Below are the code and all the weights of a small trained network. Each question names an input and a class and asks about switching units off, where a switched-off unit gives its printed mean instead of its output.

import numpy as np


def w(rows, s, z=0):
    codes = np.array(rows[::2]) - 128.0
    scale = np.full(codes.shape[1], s)
    scale[-1] = z or s
    return codes * scale


def f(y):
    return np.maximum(y, 0)


def log_softmax(a):
    a = a - a.max(-1, keepdims=True)
    return a - np.log(np.exp(a).sum(-1, keepdims=True))


def net(x, mask):
    res = np.array(x, float).reshape(1, 5) / 4 @ E
    y = f(res @ A[0][:, :-1].T + A[0][:, -1])
    res = res + np.where(mask, y, B[0][:, -1]) @ B[0][:, :-1]
    return log_softmax(res[-1] @ U[:, :-1].T + U[:, -1])


A, B = {}, {}
E = w([
[144,127,110,86,113,126,126,127,142,137,144,160],'x0',
[131,113,98,100,129,129,142,126,105,122,132,121],'x1',
[80,55,31,184,148,130,202,130,224,74,136,163],'x2',
[51,187,36,105,71,219,50,93,168,157,148,58],'x3',
[89,148,95,73,247,84,128,249,137,181,238,97],'x4',
],0.015)
A[0] = w([
[44,175,70,119,87,227,68,100,151,153,155,78,128],'N1',
[162,140,159,109,162,94,162,104,109,179,132,150,162],'N2',
[191,118,192,94,118,144,54,118,71,154,161,81,254],'N3',
[130,104,118,125,68,174,89,9,131,130,112,103,197],'N4',
[120,144,147,96,169,122,110,149,115,171,117,103,82],'N5',
[166,145,148,117,86,163,107,102,114,155,93,115,162],'N6',
[164,110,159,108,107,73,123,146,95,118,89,181,226],'N7',
[114,157,110,124,223,104,126,212,141,183,224,102,128],'N8',
[168,101,132,160,188,50,171,156,115,141,139,161,166],'N9',
[172,117,149,183,116,113,147,142,57,132,124,146,202],'N10',
[144,200,154,94,130,97,68,118,67,128,123,129,213],'N11',
[180,121,172,126,163,75,152,148,90,132,155,120,196],'N12',
[226,42,163,148,116,110,115,91,127,35,106,177,246],'N13',
[107,100,72,176,108,166,105,121,169,103,135,113,109],'N14',
[137,138,155,107,101,120,94,109,67,141,116,135,193],'N15',
[79,67,86,171,126,103,168,113,219,43,176,138,136],'N16',
],0.013,0.0095)
B[0] = w([
[110,174,28,119,106,143,119,177,175,199,141,64,254],'N1',
[149,107,200,140,115,139,97,119,110,125,133,121,174],'N2',
[135,205,141,137,114,124,90,117,83,80,163,54,222],'N3',
[140,112,69,198,51,169,133,82,139,94,119,101,235],'N4',
[141,112,116,97,112,94,119,159,118,153,99,112,164],'N5',
[67,141,113,136,95,155,162,131,129,106,160,93,191],'N6',
[116,133,196,125,174,188,166,113,92,82,143,131,198],'N7',
[118,107,151,10,159,89,34,161,168,193,160,135,241],'N8',
[106,90,187,109,146,80,80,110,108,123,94,219,206],'N9',
[164,147,158,127,169,154,145,129,67,109,135,151,188],'N10',
[198,157,122,148,109,56,119,138,112,105,173,69,205],'N11',
[139,77,178,60,108,129,104,98,87,105,182,131,199],'N12',
[139,143,126,131,168,116,168,94,81,70,85,155,238],'N13',
[172,131,61,119,147,163,126,148,153,121,107,149,187],'N14',
[58,150,145,150,131,141,129,126,83,117,176,108,186],'N15',
[106,124,117,96,143,175,148,123,190,151,53,242,221],'N16',
],0.013,0.032)
U = w([
[138,175,185,139,157,181,166,82,29,60,149,110,192],'0',
[169,107,126,153,178,132,250,81,101,82,53,226,251],'1',
[109,174,62,210,81,137,130,105,108,98,191,54,78],'2',
[137,117,53,166,69,223,139,97,181,142,74,167,142],'3',
[177,108,220,55,141,79,47,128,68,139,176,107,139],'4',
[73,33,173,70,181,87,83,124,148,157,105,239,126],'5',
[139,182,105,42,127,62,74,175,118,222,147,2,41],'6',
[72,159,80,50,208,186,84,198,172,245,137,153,36],'7',
],0.009,0.0026)

Each question gives the input, the list of numbers given to net, and the class t.
The units are the neurons (one row each of A and B). Each row of codes is followed by its name. A weight is (code - 128) times the scale printed after its matrix; where a second scale follows, it is the last column's (A, B and U).
mask holds one flag per neuron, in row order. A switched-off neuron (its flag False) gives its mean, the last column of its row in B, instead of its output. The means were averaged over made-up inputs and are rounded, as every weight is.
A unit's drop is (log p(t) with every unit on - log p(t) with that unit switched off) / (log p(t) with every unit on - log p(t) with every unit switched off).
The circuit of an input: a set's keep is (log p(t) with only the set's units on - log p(t) with every unit switched off) / (log p(t) with every unit on - log p(t) with every unit switched off). Starting from the 12 units with the biggest drops (on a tie, the unit counted first), units are removed one at a time, each time the one whose removal leaves the highest keep (on an exact tie, the one counted first), for as long as the keep stays at least 0.8.
circuit, biggest first: the units of the circuit, biggest drop first
k most important neurons: the k neurons with the biggest drops, biggest first
drop of u: that unit's drop, to one decimal
input [4,6,7,0,5], class 5: circuit, biggest first	(N1)
input [5,-3,0,-1,-3], class 0: 2 most important neurons	(N16 N1)
input [-5,6,1,8,-1], class 3: 3 most important neurons	(N4 N3 N8)
input [7,4,1,0,5], class 5: circuit, biggest first	(N1 N3)
input [-6,-2,1,-5,7], class 5: 3 most important neurons	(N9 N3 N11)
input [2,-2,-5,0,8], class 4: 2 most important neurons	(N1 N12)
input [-6,-4,0,0,6], class 4: 2 most important neurons	(N1 N16)
input [6,-4,1,-1,-7], class 1: 2 most important neurons	(N3 N13)
input [-1,6,1,8,-2], class 3: 2 most important neurons	(N3 N4)
input [2,0,6,-5,0], class 1: 2 most important neurons	(N8 N13)
input [3,-6,-6,0,-8], class 0: 2 most important neurons	(N1 N13)
input [-2,7,2,8,-1], class 3: 2 most important neurons	(N4 N8)
input [-6,6,-4,0,8], class 4: drop of N12	0.2
input [5,-2,7,0,-6], class 1: circuit, biggest first	(N13)
input [5,-8,-2,0,-3], class 0: drop of N1	2.7
input [-7,-8,-4,0,-3], class 0: drop of N1	4.3
